Each matrix's rows are made from only a few directions, up to rounding. Fill in the rest of each cut row.
Made from 2 directions:
[[ -5  -8  -2 -43  13 -24]
 [ -1  -3  -5  33 -23  28]
 [ -3  -8  -7  13 -19  19]]
Cut rows, each with the rest of it:
[ -4 -10  -9  12] | [-21  20]
[ 0  1  1 -2] | [ 2 -2]
[1 2 1 3] | [1 0]
[-2 -5 -6 17] | [-17  19]
[ 5  9  6 10] | [ 7 -2]
[ -7 -13  -9 -14] | [-11   4]
[ 4  7  3 28] | [-6 13]

Made from 3 directions:
[[-18  38 -13 -13  39  -4]
 [-13   2 -13   3  -6  -5]
 [  2   7 -13  -6 -19 -23]
 [ 16  18  10 -14  19  -5]]
Cut rows, each with the rest of it:
[ -2  -8  -6   4 -17] | [-5]
[ 3  4  1 -3  3] | [-3]
[-12 -11  -9   9 -14] | [1]
[-6 -8  3  7  5] | [13]
[ 17 -12  13   1 -10] | [2]
[-30   5 -22   7   3] | [1]
[-19 -32   5  25  -1] | [34]

Made from 3 directions:
[[-31  -8 -15  21  28 -14]
 [ 33  -5   2   0 -21   4]
 [-17  14 -23   3  22  -2]
 [ 31   9   5 -15 -22  12]
 [-40  -1 -24  21  38 -15]]
Cut rows, each with the rest of it:
[ -1  22 -11 -14   5] | [9]
[ 20 -10 -11  15  -5] | [-5]
[ 28  18  13 -29 -26] | [19]

Made from 2 directions:
[[  4  -1   5   1  -7 -12]
 [  4  -2   7   3  -9 -14]
 [  6   0  -3 -11   3 -10]
 [  2   0   0  -2  -1  -5]]
Cut rows, each with the rest of it:
[ 16   1 -18 -38  23] | [-15]
[ -2  -1  10  12 -12] | [-5]
[-4  0  3  8 -4] | [5]
[  7   0  -7 -15   8] | [-8]
[-16   4  -8  10  12] | [39]
[  9  -1  -4 -14   4] | [-14]
[-1  1 -6 -6  8] | [7]

Made from 2 directions:
[[ -6   1  -6  -7 -17  -3]
 [  7  21  -9 -23   8  27]
 [  5  11  -4 -11   7  15]
 [  6 -25  24  41  29 -25]]
Cut rows, each with the rest of it:
[13  3 10  9 35] | [11]
[ 1 -8  7 12  6] | [-9]
[  6  25 -13 -29   5] | [32]
[ 1  6 -3 -7  0] | [7]

Made from 2 directions:
[[ -3 -18  -3  30   6  27]
 [ 25  26 -13 -32  -1 -17]
 [-13 -21   3  31   4  23]
 [-36 -17  25  11  -7  -9]]
Cut rows, each with the rest of it:
[ -8 -17   1  26] | [ 4 20]
[ 27 -11 -27  34] | [15 47]
[-10  -3   7   1] | [-3 -5]
[ -9   9  11 -20] | [ -7 -24]
[-17  -9  12   7] | [-3 -2]
